Here is a tiny trained network, its code and every weight. The questions are about switching its units off for an input and a class, where a switched-off unit gives its printed mean instead of its output.

import numpy as np


def w(rows, s, z=0):
    codes = np.array(rows[::2]) - 128.0
    scale = np.full(codes.shape[1], s)
    scale[-1] = z or s
    return codes * scale


def norm(h):
    return h / np.sqrt((h * h).mean(-1, keepdims=True) + 1e-5)


def f(y):
    return np.maximum(y, 0)


def log_softmax(a):
    a = a - a.max(-1, keepdims=True)
    return a - np.log(np.exp(a).sum(-1, keepdims=True))


def net(x, mask):
    res = np.array(x, float).reshape(1, 4) / 4 @ E
    u = 0
    for l in range(3):
        y = f(norm(res) @ A[l][:, :-1].T + A[l][:, -1])
        res = res + np.where(mask[u : u + 9], y, B[l][:, -1]) @ B[l][:, :-1]
        u += 9
    return log_softmax(norm(res)[-1] @ U[:, :-1].T + U[:, -1])


A, B = {}, {}
E = w([
[114,128,75,157,113,177,164,81,113,99,151,88],'x0',
[99,254,164,137,110,178,144,198,89,108,177,143],'x1',
[136,147,95,148,81,60,131,178,112,116,115,65],'x2',
[129,137,84,213,178,104,135,124,105,100,130,198],'x3',
],0.0071)
A[0] = w([
[112,154,141,144,148,2,147,185,133,124,135,60,45],'L0N1',
[99,164,156,125,131,143,144,146,110,77,136,154,131],'L0N2',
[153,121,200,106,134,66,53,155,90,143,121,197,5],'L0N3',
[112,110,186,82,168,158,156,104,160,144,134,232,56],'L0N4',
[113,101,140,173,129,54,134,154,114,138,142,237,52],'L0N5',
[105,41,140,61,129,27,141,112,142,88,118,190,136],'L0N6',
[94,81,198,14,122,90,154,177,106,147,162,123,94],'L0N7',
[110,178,158,70,116,96,157,205,157,105,131,199,117],'L0N8',
[122,114,125,171,122,82,151,154,126,150,158,192,20],'L0N9',
],0.008,0.0028)
B[0] = w([
[151,96,55,87,22,130,85,188,95,121,140,207,222],'L0N1',
[172,84,133,191,139,130,101,108,122,221,123,115,205],'L0N2',
[66,124,124,97,155,102,247,184,224,148,135,150,202],'L0N3',
[156,84,64,78,12,109,88,202,71,81,142,191,236],'L0N4',
[169,217,106,95,170,151,72,59,165,52,59,84,216],'L0N5',
[150,119,165,190,155,117,106,134,111,255,165,108,254],'L0N6',
[158,204,88,138,164,160,87,74,192,75,38,118,226],'L0N7',
[150,116,160,171,165,109,116,132,129,238,158,112,229],'L0N8',
[135,165,100,162,116,121,117,94,177,128,78,138,171],'L0N9',
],0.0074,0.006)
A[1] = w([
[121,164,213,1,105,155,116,111,161,120,107,31,40],'L1N1',
[79,173,113,220,206,58,145,105,90,34,102,212,6],'L1N2',
[70,103,65,160,109,200,232,65,106,73,189,68,67],'L1N3',
[82,84,207,47,141,185,115,104,101,97,155,231,24],'L1N4',
[135,135,152,83,182,195,108,101,143,136,173,216,25],'L1N5',
[108,174,215,131,159,135,138,183,82,126,171,128,90],'L1N6',
[108,107,141,93,88,164,139,137,130,126,116,107,129],'L1N7',
[129,188,57,110,133,169,132,73,185,58,82,131,92],'L1N8',
[142,153,81,135,117,146,111,106,144,233,164,142,205],'L1N9',
],0.0088,0.0018)
B[1] = w([
[230,219,41,148,178,154,36,47,160,81,119,122,173],'L1N1',
[254,196,85,59,123,181,45,66,187,122,123,78,168],'L1N2',
[103,156,193,60,174,51,139,225,241,189,69,198,173],'L1N3',
[122,120,69,157,40,120,126,128,88,173,73,214,155],'L1N4',
[116,159,80,136,47,88,95,133,111,190,97,165,167],'L1N5',
[57,121,148,195,138,145,124,125,103,185,154,127,147],'L1N6',
[154,111,123,146,161,162,109,148,138,86,117,176,148],'L1N7',
[143,86,183,161,184,189,147,177,109,39,134,82,182],'L1N8',
[85,86,159,139,166,211,176,120,103,16,142,105,254],'L1N9',
],0.0069,0.011)
A[2] = w([
[116,139,81,93,27,103,136,133,81,103,127,164,64],'L2N1',
[103,166,134,37,90,151,97,71,145,129,145,79,57],'L2N2',
[104,158,102,112,63,4,141,199,98,70,129,25,107],'L2N3',
[72,247,182,154,94,168,173,145,66,165,202,103,6],'L2N4',
[132,62,207,113,182,176,176,162,98,40,167,117,177],'L2N5',
[100,89,131,121,81,140,127,140,82,133,164,113,122],'L2N6',
[76,193,190,39,164,30,172,157,211,155,95,173,40],'L2N7',
[124,2,134,112,146,43,161,38,130,188,145,80,55],'L2N8',
[130,107,84,60,35,75,117,176,85,92,168,177,128],'L2N9',
],0.0099,0.0018)
B[2] = w([
[112,72,111,150,85,116,168,127,131,161,71,101,227],'L2N1',
[207,156,87,184,166,92,176,132,122,88,142,166,156],'L2N2',
[116,112,105,106,93,180,131,72,131,177,80,254,188],'L2N3',
[116,39,188,132,180,68,50,95,93,167,153,143,218],'L2N4',
[122,115,133,151,110,120,172,140,128,98,108,29,206],'L2N5',
[129,161,123,146,164,125,131,147,152,101,113,151,174],'L2N6',
[79,132,110,62,132,104,197,193,194,141,221,143,218],'L2N7',
[94,150,206,159,163,123,55,148,68,169,184,161,225],'L2N8',
[99,139,110,161,58,140,181,131,92,104,76,90,254],'L2N9',
],0.011,0.0058)
U = w([
[241,174,77,136,170,179,49,81,164,80,87,107,171],'0',
[80,65,214,186,181,115,46,120,54,187,168,125,195],'1',
[102,90,61,137,2,149,139,137,88,157,34,199,173],'2',
[86,140,122,55,155,103,166,211,225,159,173,163,138],'3',
[96,99,133,136,104,144,204,146,113,53,109,7,127],'4',
[96,169,127,59,92,82,148,50,54,109,158,93,3],'5',
[111,144,135,62,88,94,146,55,73,109,147,97,7],'6',
],0.0089,0.0036)

Each question gives the input, the list of numbers given to net, and the class t.
The units are the neurons (one row each of A and B). Each row of codes is followed by its name. A weight is (code - 128) times the scale printed after its matrix; where a second scale follows, it is the last column's (A, B and U).
mask holds one flag per neuron, layer by layer. A switched-off neuron (its flag False) gives its mean, the last column of its row in B, instead of its output. The means were averaged over made-up inputs and are rounded, as every weight is.
A unit's drop is (log p(t) with every unit on - log p(t) with that unit switched off) / (log p(t) with every unit on - log p(t) with every unit switched off).
The circuit of an input: a set's keep is (log p(t) with only the set's units on - log p(t) with every unit switched off) / (log p(t) with every unit on - log p(t) with every unit switched off). Starting from the 12 units with the biggest drops (on a tie, the unit counted first), units are removed one at a time, each time the one whose removal leaves the highest keep (on an exact tie, the one counted first), for as long as the keep stays at least 0.8.
units of the circuit, in order: the units of the circuit, biggest drop first
most important unit: the unit with the biggest drop
top k neurons: the k neurons with the biggest drops, biggest first
top k neurons in layer l: the k neurons of layer l with the biggest drops, biggest first
input [3,3,-2,1], class 4: units of the circuit, in order -> L1N9
input [-2,-3,0,1], class 4: top 3 neurons -> L1N9, L2N5, L0N8
input [6,3,1,-2], class 3: top 2 neurons -> L1N3, L0N6
input [7,-4,6,7], class 0: top 3 neurons in layer 1 -> L1N2, L1N8, L1N9
input [3,4,-4,1], class 1: top 4 neurons -> L0N2, L0N1, L2N4, L1N6
input [-2,-3,-1,-3], class 4: units of the circuit, in order -> L1N9, L2N5
input [3,-5,-5,1], class 1: top 2 neurons -> L0N6, L0N1
input [-3,-4,8,-8], class 0: top 3 neurons -> L0N7, L0N4, L1N1
input [-6,6,-8,-1], class 2: top 2 neurons in layer 0 -> L0N4, L0N6
input [8,7,3,6], class 3: top 4 neurons -> L1N3, L0N6, L0N8, L0N7
input [-7,-4,-1,-5], class 3: top 2 neurons -> L0N3, L0N6
input [8,6,-5,3], class 3: top 4 neurons -> L1N3, L0N6, L0N8, L2N7
input [8,3,5,-3], class 3: top 2 neurons -> L1N3, L0N4
input [1,5,7,-8], class 0: units of the circuit, in order -> L1N1
input [-2,1,3,5], class 0: top 2 neurons -> L0N5, L1N2
input [-2,-1,-8,6], class 2: top 2 neurons -> L0N4, L0N7
input [-7,7,-3,-3], class 1: top 2 neurons -> L0N8, L2N4
input [-2,7,5,-6], class 1: top 2 neurons in layer 1 -> L1N2, L1N6
input [7,-4,-8,0], class 2: top 3 neurons -> L0N4, L1N4, L0N3
input [-3,-6,-4,-2], class 1: units of the circuit, in order -> L0N6
input [-3,-5,-6,-4], class 2: top 2 neurons -> L0N4, L0N8
input [6,5,1,-4], class 3: top 4 neurons in layer 0 -> L0N6, L0N8, L0N5, L0N7
input [0,-3,-3,-1], class 4: units of the circuit, in order -> L2N5, L1N9
input [-7,5,4,6], class 3: top 4 neurons in layer 0 -> L0N3, L0N8, L0N7, L0N5
input [-3,-7,-4,-5], class 1: top 2 neurons in layer 0 -> L0N6, L0N5
input [-8,0,-6,1], class 3: top 2 neurons in layer 0 -> L0N3, L0N1
input [-3,6,-4,-6], class 0: most important unit -> L0N7
